Here is a tiny trained network, its code and every weight. The questions are about switching its units off for an input and a class, where a switched-off unit gives its printed mean instead of its output.

import numpy as np


def w(rows, s, z=0):
    codes = np.array(rows[::2]) - 128.0
    scale = np.full(codes.shape[1], s)
    scale[-1] = z or s
    return codes * scale


def norm(h):
    return h / np.sqrt((h * h).mean(-1, keepdims=True) + 1e-5)


def f(y):
    return np.maximum(y, 0)


def log_softmax(a):
    a = a - a.max(-1, keepdims=True)
    return a - np.log(np.exp(a).sum(-1, keepdims=True))


def net(x, mask):
    res = np.array(x, float).reshape(1, 4) / 4 @ E
    u = 0
    for l in range(2):
        y = f(norm(res) @ A[l][:, :-1].T + A[l][:, -1])
        res = res + np.where(mask[u : u + 14], y, B[l][:, -1]) @ B[l][:, :-1]
        u += 14
    return log_softmax(norm(res)[-1] @ U[:, :-1].T + U[:, -1])


A, B = {}, {}
E = w([
[100,182,67,179,160,132,162,254],'x0',
[176,95,64,117,92,176,85,164],'x1',
[130,230,76,76,175,171,148,46],'x2',
[133,153,118,138,114,82,13,132],'x3',
],0.0041)
A[0] = w([
[210,98,136,124,103,75,84,73,33],'0.n0',
[75,28,189,143,99,72,99,155,160],'0.n1',
[99,64,138,165,138,175,80,207,93],'0.n2',
[123,126,146,135,106,67,32,140,64],'0.n3',
[3,81,85,108,150,106,153,190,96],'0.n4',
[103,104,182,88,99,110,106,29,180],'0.n5',
[125,193,88,116,98,125,145,155,160],'0.n6',
[84,132,150,155,67,133,177,153,202],'0.n7',
[110,152,196,169,214,54,139,100,64],'0.n8',
[28,116,155,200,166,59,158,57,2],'0.n9',
[138,37,47,102,108,195,67,110,92],'0.n10',
[148,113,107,135,60,176,173,136,72],'0.n11',
[100,130,48,109,125,75,49,151,134],'0.n12',
[101,184,50,224,85,70,119,152,128],'0.n13',
],0.0066,0.0019)
B[0] = w([
[118,145,163,208,215,184,174,156,190],'0.n0',
[158,173,93,60,164,83,121,124,253],'0.n1',
[131,133,85,84,208,65,74,78,211],'0.n2',
[3,139,140,63,43,111,173,120,204],'0.n3',
[174,126,166,138,177,161,182,22,198],'0.n4',
[164,162,165,204,191,141,194,179,227],'0.n5',
[117,136,144,184,221,63,151,45,192],'0.n6',
[137,68,150,66,109,53,185,128,192],'0.n7',
[106,61,31,120,64,192,45,102,191],'0.n8',
[166,26,14,196,88,204,43,69,185],'0.n9',
[149,111,72,218,158,105,169,68,210],'0.n10',
[57,117,121,106,87,181,196,48,163],'0.n11',
[63,121,212,106,56,220,185,84,210],'0.n12',
[201,154,181,241,191,188,195,99,223],'0.n13',
],0.0044,0.0054)
A[1] = w([
[109,163,162,147,113,143,111,150,134],'1.n0',
[127,98,134,118,128,96,136,174,6],'1.n1',
[144,78,99,115,126,140,137,117,174],'1.n2',
[126,92,42,157,114,165,109,91,54],'1.n3',
[152,142,157,153,73,133,97,97,146],'1.n4',
[109,254,109,92,121,148,132,86,37],'1.n5',
[150,104,90,113,130,159,155,98,118],'1.n6',
[138,147,86,123,89,122,118,168,119],'1.n7',
[142,90,159,96,153,75,121,176,151],'1.n8',
[91,204,128,152,59,121,86,108,80],'1.n9',
[95,79,127,51,100,181,196,147,113],'1.n10',
[182,141,140,110,122,141,110,99,122],'1.n11',
[193,92,201,125,132,160,90,116,64],'1.n12',
[111,74,132,128,111,79,119,201,128],'1.n13',
],0.009,0.0021)
B[1] = w([
[75,165,177,148,160,125,137,136,147],'1.n0',
[213,136,79,88,119,132,72,150,139],'1.n1',
[85,172,103,113,130,144,81,138,213],'1.n2',
[110,59,127,194,106,163,57,209,238],'1.n3',
[66,144,153,153,153,133,168,172,161],'1.n4',
[152,68,120,35,107,48,88,122,234],'1.n5',
[88,122,117,149,98,96,87,155,253],'1.n6',
[96,62,198,190,178,142,110,140,129],'1.n7',
[147,164,45,101,141,169,78,89,175],'1.n8',
[103,93,171,116,98,102,141,202,164],'1.n9',
[59,162,255,115,93,88,72,154,187],'1.n10',
[121,181,51,133,186,114,136,141,156],'1.n11',
[173,189,106,178,164,114,187,109,161],'1.n12',
[142,132,74,86,138,117,135,110,154],'1.n13',
],0.0072,0.005)
U = w([
[74,53,78,220,116,156,29,178,252],'0',
[190,176,143,214,221,125,181,68,254],'1',
[161,110,16,34,164,48,27,91,176],'2',
[11,114,230,131,64,93,112,184,177],'3',
[127,104,128,126,88,184,141,92,18],'4',
[253,199,201,71,53,156,181,193,2],'5',
[236,194,161,82,43,180,149,199,2],'6',
[189,136,148,77,24,223,183,173,2],'7',
],0.0064,0.0033)

Each question gives the input, the list of numbers given to net, and the class t.
The units are the neurons (one row each of A and B). Each row of codes is followed by its name. A weight is (code - 128) times the scale printed after its matrix; where a second scale follows, it is the last column's (A, B and U).
mask holds one flag per neuron, layer by layer. A switched-off neuron (its flag False) gives its mean, the last column of its row in B, instead of its output. The means were averaged over made-up inputs and are rounded, as every weight is.
A unit's drop is (log p(t) with every unit on - log p(t) with that unit switched off) / (log p(t) with every unit on - log p(t) with every unit switched off).
The circuit of an input: a set's keep is (log p(t) with only the set's units on - log p(t) with every unit switched off) / (log p(t) with every unit on - log p(t) with every unit switched off). Starting from the 12 units with the biggest drops (on a tie, the unit counted first), units are removed one at a time, each time the one whose removal leaves the highest keep (on an exact tie, the one counted first), for as long as the keep stays at least 0.8.
units of the circuit, in order: the units of the circuit, biggest drop first
most important unit: the unit with the biggest drop
k most important neurons: the k neurons with the biggest drops, biggest first
k most important neurons of layer l: the k neurons of layer l with the biggest drops, biggest first
drop when u is switched off: that unit's drop, to one decimal
input [3,7,6,8], class 3: units of the circuit, in order -> [0.n12 1.n9 0.n9]
input [-7,-5,2,7], class 1: units of the circuit, in order -> [0.n5]
input [7,6,-2,-8], class 3: 2 most important neurons -> [1.n10 0.n11]
input [7,-4,8,-7], class 2: 2 most important neurons -> [1.n5 0.n5]
input [6,5,4,0], class 1: 3 most important neurons -> [0.n13 0.n6 0.n8]
input [-2,6,6,-1], class 0: 2 most important neurons of layer 0 -> [0.n1 0.n10]
input [5,-8,8,3], class 0: units of the circuit, in order -> [0.n8 0.n9 1.n3]
input [5,7,-3,8], class 3: units of the circuit, in order -> [0.n12 0.n3 1.n9]
input [-7,-1,-3,5], class 1: units of the circuit, in order -> [0.n5 1.n12]
input [3,2,-4,-5], class 3: 2 most important neurons -> [0.n11 1.n10]
input [4,-2,-2,-6], class 3: units of the circuit, in order -> [1.n10 0.n7]
input [-1,-4,2,8], class 3: units of the circuit, in order -> [0.n3 1.n9]
input [4,6,7,-6], class 2: 2 most important neurons -> [1.n5 0.n9]
input [2,-2,6,0], class 2: units of the circuit, in order -> [1.n5]
input [2,6,1,8], class 3: 2 most important neurons of layer 0 -> [0.n12 0.n3]
input [-6,-6,-7,3], class 2: units of the circuit, in order -> [0.n1 1.n8]
input [5,-8,8,-3], class 0: 4 most important neurons -> [0.n9 0.n8 0.n1 1.n3]
input [2,4,-6,-8], class 3: 3 most important neurons -> [1.n10 0.n11 0.n4]
input [2,4,-3,-5], class 3: 4 most important neurons of layer 0 -> [0.n11 0.n9 0.n7 0.n8]
input [-8,-8,7,-2], class 0: 4 most important neurons -> [0.n9 0.n8 0.n13 0.n1]
input [-5,3,4,7], class 3: most important unit -> 0.n3
input [2,6,5,7], class 3: 2 most important neurons of layer 0 -> [0.n12 0.n9]
input [-8,0,2,8], class 1: 2 most important neurons -> [0.n5 0.n0]
input [-4,8,8,-1], class 0: 2 most important neurons of layer 1 -> [1.n3 1.n6]
input [-1,6,4,0], class 0: 2 most important neurons of layer 0 -> [0.n10 0.n1]
input [-4,-7,-2,-2], class 0: 2 most important neurons -> [0.n9 0.n8]
input [8,-3,5,4], class 1: most important unit -> 0.n13
input [5,-1,-2,-3], class 1: drop when 1.n9 is switched off -> 0.0
input [-1,7,5,-3], class 0: drop when 0.n1 is switched off -> 0.2
